Here is a tiny trained network, its code and every weight. The questions are about switching its units off for an input and a target symbol, where a switched-off unit gives its printed mean instead of its output.

import numpy as np


def w(rows, s, z=0):
    codes = np.array(rows[::2]) - 128.0
    scale = np.full(codes.shape[1], s)
    scale[-1] = z or s
    return codes * scale


def f(y):
    return np.maximum(y, 0)


def softmax(a):
    e = np.exp(a - a.max(-1, keepdims=True))
    return e / e.sum(-1, keepdims=True)


def log_softmax(a):
    a = a - a.max(-1, keepdims=True)
    return a - np.log(np.exp(a).sum(-1, keepdims=True))


def net(x, mask):
    ids = ['αβδζηθλμξπστφψω'.index(c) for c in x.split()]
    T = len(ids)
    res = E[ids] + P[:T]
    u = 0
    for l in range(2):
        q, k, v = (res @ M[l].T for M in (Q, K, V))
        z = softmax(np.where(np.tri(T) > 0, q @ k.T / 3**0.5, -1e9)) @ v
        res = res + np.where(mask[u], z, O[l][:, -1]) @ O[l][:, :-1]
        u += 1
        y = f(res @ A[l][:, :-1].T + A[l][:, -1])
        res = res + np.where(mask[u : u + 12], y, B[l][:, -1]) @ B[l][:, :-1]
        u += 12
    return log_softmax(res[-1] @ U[:, :-1].T + U[:, -1])


Q, K, V, O, A, B = {}, {}, {}, {}, {}, {}
E = w([
[166,142,187,62,111,99,96],'α',
[230,159,225,79,87,86,84],'β',
[113,67,101,105,236,196,80],'δ',
[69,73,115,112,145,105,144],'ζ',
[144,80,156,185,93,94,149],'η',
[81,59,97,192,178,173,171],'θ',
[188,191,162,48,157,183,117],'λ',
[58,163,46,97,132,159,239],'μ',
[154,147,112,136,138,158,168],'ξ',
[237,115,168,186,135,145,108],'π',
[99,75,142,137,81,61,157],'σ',
[164,208,69,103,215,248,159],'τ',
[128,156,95,171,103,152,230],'φ',
[147,239,133,84,50,110,220],'ψ',
[199,138,112,182,184,217,142],'ω',
],0.012)
P = w([
[103,127,190,120,112,127,169],'0',
[143,128,120,135,163,72,111],'1',
[134,119,162,139,186,121,176],'2',
[129,70,82,112,69,140,114],'3',
[138,118,45,150,128,38,59],'4',
[119,84,170,140,155,126,222],'5',
[114,62,92,108,41,166,148],'6',
[131,223,131,158,175,3,85],'7',
[117,153,132,170,212,68,199],'8',
[121,105,74,70,16,174,53],'9',
[150,205,52,158,128,103,20],'10',
[177,92,85,2,135,110,233],'11',
],0.018)
Q[0] = w([
[134,81,166,61,82,216,131],'L0H1',
[118,157,21,162,63,120,2],'L0H1',
[104,168,174,126,242,41,140],'L0H1',
],0.0092)
K[0] = w([
[83,193,105,162,97,80,52],'L0H1',
[141,160,167,143,246,29,197],'L0H1',
[140,51,237,59,74,206,215],'L0H1',
],0.013)
V[0] = w([
[58,104,122,1,166,123,94],'L0H1',
[118,118,106,199,158,211,100],'L0H1',
[60,140,116,192,176,188,81],'L0H1',
],0.012)
O[0] = w([
[56,177,148,240,92,202,96,96],'L0H1',
[60,124,132,78,182,131,109,44],'L0H1',
[5,125,162,24,143,166,86,5],'L0H1',
],0.014,0.0031)
A[0] = w([
[127,153,49,155,200,146,144,169],'L0N1',
[131,123,55,145,152,86,92,203],'L0N2',
[155,220,196,92,97,99,140,255],'L0N3',
[155,231,90,84,92,129,193,221],'L0N4',
[69,131,104,134,90,80,212,199],'L0N5',
[164,108,131,74,148,124,177,195],'L0N6',
[100,166,20,140,125,50,49,109],'L0N7',
[119,102,237,110,62,105,134,107],'L0N8',
[105,71,143,164,168,137,77,113],'L0N9',
[124,168,254,173,242,68,164,207],'L0N10',
[118,179,124,188,152,110,184,215],'L0N11',
[165,62,127,42,42,175,23,105],'L0N12',
],0.0062,0.0056)
B[0] = w([
[189,119,202,123,114,135,74,203],'L0N1',
[108,205,155,159,113,144,150,216],'L0N2',
[82,104,124,161,159,157,101,220],'L0N3',
[165,70,128,129,183,160,85,254],'L0N4',
[129,131,103,179,193,203,135,196],'L0N5',
[137,136,116,133,156,119,149,229],'L0N6',
[204,171,111,254,129,166,162,185],'L0N7',
[128,111,115,137,113,84,163,145],'L0N8',
[129,172,106,106,86,85,164,148],'L0N9',
[66,122,116,123,150,136,91,234],'L0N10',
[109,64,189,112,168,155,76,245],'L0N11',
[131,165,50,140,91,118,147,189],'L0N12',
],0.0075,0.009)
Q[1] = w([
[136,77,107,113,78,181,138],'L1H1',
[123,64,189,99,133,152,175],'L1H1',
[126,106,250,139,177,128,133],'L1H1',
],0.015)
K[1] = w([
[140,232,15,131,97,83,56],'L1H1',
[158,177,20,84,1,166,141],'L1H1',
[151,79,165,51,8,202,192],'L1H1',
],0.0085)
V[1] = w([
[185,187,116,93,192,254,118],'L1H1',
[162,185,198,97,116,93,67],'L1H1',
[147,160,92,125,118,88,19],'L1H1',
],0.0095)
O[1] = w([
[54,6,215,52,135,95,56,254],'L1H1',
[91,154,210,155,139,34,107,52],'L1H1',
[169,163,132,155,199,108,67,96],'L1H1',
],0.011,0.0096)
A[1] = w([
[232,70,108,117,101,100,204,149],'L1N1',
[121,82,135,26,161,109,140,213],'L1N2',
[208,155,84,77,54,165,130,176],'L1N3',
[113,126,121,130,214,151,151,255],'L1N4',
[129,88,185,169,116,110,112,114],'L1N5',
[163,171,187,189,120,201,70,172],'L1N6',
[124,165,255,197,78,144,105,174],'L1N7',
[56,170,155,78,72,165,122,145],'L1N8',
[94,218,124,144,72,196,115,169],'L1N9',
[204,136,84,19,207,40,239,108],'L1N10',
[176,148,126,151,217,39,180,70],'L1N11',
[128,129,146,101,74,121,85,196],'L1N12',
],0.0092,0.0083)
B[1] = w([
[92,146,106,141,205,156,100,234],'L1N1',
[135,148,68,148,120,67,134,252],'L1N2',
[118,107,110,146,127,158,151,179],'L1N3',
[163,146,111,130,67,83,88,219],'L1N4',
[135,102,131,66,152,142,117,180],'L1N5',
[81,119,126,125,105,65,151,213],'L1N6',
[112,113,132,159,161,108,189,181],'L1N7',
[123,143,102,131,176,134,155,181],'L1N8',
[125,79,111,160,102,113,141,156],'L1N9',
[127,90,202,169,98,143,175,200],'L1N10',
[128,122,129,9,113,154,123,173],'L1N11',
[140,109,122,159,126,186,159,168],'L1N12',
],0.011,0.021)
U = w([
[131,68,76,125,129,109,154,176],'α',
[164,136,106,147,100,106,51,249],'β',
[121,41,128,74,20,205,64,85],'δ',
[142,111,119,182,1,129,110,98],'ζ',
[143,94,133,156,173,167,19,58],'η',
[138,134,121,82,124,198,170,102],'θ',
[157,197,65,183,136,140,87,102],'λ',
[173,124,105,109,57,27,140,70],'μ',
[120,86,229,152,103,112,52,110],'ξ',
[150,233,125,100,224,78,131,119],'π',
[168,130,167,42,106,110,183,126],'σ',
[135,188,39,49,76,123,167,113],'τ',
[36,176,135,138,136,156,92,121],'φ',
[151,180,152,218,155,46,115,85],'ψ',
[92,102,98,49,144,101,76,51],'ω',
],0.0057,0.016)

Each question gives the input, a string of symbols that net reads in full, and the target symbol t.
The units are the heads (3 rows each of Q, K, V and O) and the neurons (one row each of A and B). Each row of codes is followed by its name. A weight is (code - 128) times the scale printed after its matrix; where a second scale follows, it is the last column's (O, A, B and U).
mask holds one flag per unit, layer by layer, with each layer's heads first. A switched-off unit (its flag False) gives its mean, the last column of its rows in O or B, instead of its output. The means were averaged over made-up inputs and are rounded, as every weight is.
A unit's drop is (log p(t) with every unit on - log p(t) with that unit switched off) / (log p(t) with every unit on - log p(t) with every unit switched off).
The circuit of an input: a set's keep is (log p(t) with only the set's units on - log p(t) with every unit switched off) / (log p(t) with every unit on - log p(t) with every unit switched off). Starting from the 12 units with the biggest drops (on a tie, the unit counted first), units are removed one at a time, each time the one whose removal leaves the highest keep (on an exact tie, the one counted first), for as long as the keep stays at least 0.8.
units of the circuit, in order: the units of the circuit, biggest drop first
k most important neurons: the k neurons with the biggest drops, biggest first
k most important neurons of layer l: the k neurons of layer l with the biggest drops, biggest first
input τ φ θ β ζ δ ψ π, target φ: units of the circuit, in order -> [L0H1]
input ξ δ δ α δ ξ, target ψ: units of the circuit, in order -> [L0H1; L1N7]
input α ξ δ λ ψ β μ θ σ δ, target τ: units of the circuit, in order -> [L0H1; L0N12; L1N2]
input σ ψ π π ζ τ, target σ: units of the circuit, in order -> [L0H1; L1N10; L1N11]
input τ δ η, target ω: units of the circuit, in order -> [L1H1; L0H1; L1N10]
input ω ψ β θ ψ, target π: 3 most important neurons of layer 1 -> [L1N1; L1N11; L1N10]
input λ β φ μ α β ψ ψ φ, target η: 3 most important neurons of layer 0 -> [L0N11; L0N4; L0N5]
input η φ ψ σ τ, target η: 2 most important neurons -> [L1N1; L0N4]
input λ β ξ λ, target π: 2 most important neurons -> [L1N1; L1N11]
input μ τ η, target δ: units of the circuit, in order -> [L1H1; L0H1; L0N5]
input δ ζ δ τ β η β, target π: 2 most important neurons -> [L1N1; L1N11]
input ζ ζ η λ δ δ λ ψ α α η τ, target ψ: 2 most important neurons of layer 1 -> [L1N6; L1N7]
input θ τ δ ζ ψ ξ λ β ψ η, target π: 2 most important neurons -> [L1N1; L1N11]
input ψ δ ψ π η α δ θ, target ψ: units of the circuit, in order -> [L0H1]
input σ σ λ α ω α η τ π α ξ ψ, target ψ: units of the circuit, in order -> [L0H1; L1H1]
input φ π μ ψ, target σ: 4 most important neurons -> [L1N10; L1N11; L0N11; L0N5]
input ψ τ η ψ π ζ α, target σ: 3 most important neurons -> [L1N10; L1N11; L0N5]
input δ φ τ τ ψ ζ β η λ, target π: 3 most important neurons of layer 1 -> [L1N1; L1N11; L1N10]
input ψ μ ψ α β λ, target ψ: 2 most important neurons of layer 1 -> [L1N7; L1N6]
input δ δ μ ψ, target φ: units of the circuit, in order -> [L0H1]
input θ β ψ μ, target π: 2 most important neurons -> [L1N1; L1N11]
input ψ ψ φ λ ψ π ψ λ τ ψ, target ξ: 2 most important neurons -> [L1N2; L0N4]
input μ τ θ μ ω φ σ ξ, target α: 2 most important neurons -> [L1N10; L0N5]
input τ η α λ φ, target ψ: 2 most important neurons -> [L1N7; L0N7]
input δ μ μ α φ ω ζ ω δ ψ, target μ: 2 most important neurons of layer 1 -> [L1N2; L1N1]
input μ ξ ψ λ ζ α ξ τ ψ β ψ α, target π: 3 most important neurons of layer 0 -> [L0N12; L0N11; L0N5]
input β ω μ ζ λ τ η ζ ω τ τ σ, target ω: units of the circuit, in order -> [L1H1]
input η δ β τ β ζ ψ λ ψ, target η: 2 most important neurons of layer 0 -> [L0N11; L0N4]
input λ φ μ μ ψ ω δ τ ψ ξ θ, target η: 2 most important neurons -> [L1N1; L0N11]
input λ δ α, target ξ: 2 most important neurons -> [L1N2; L1N8]
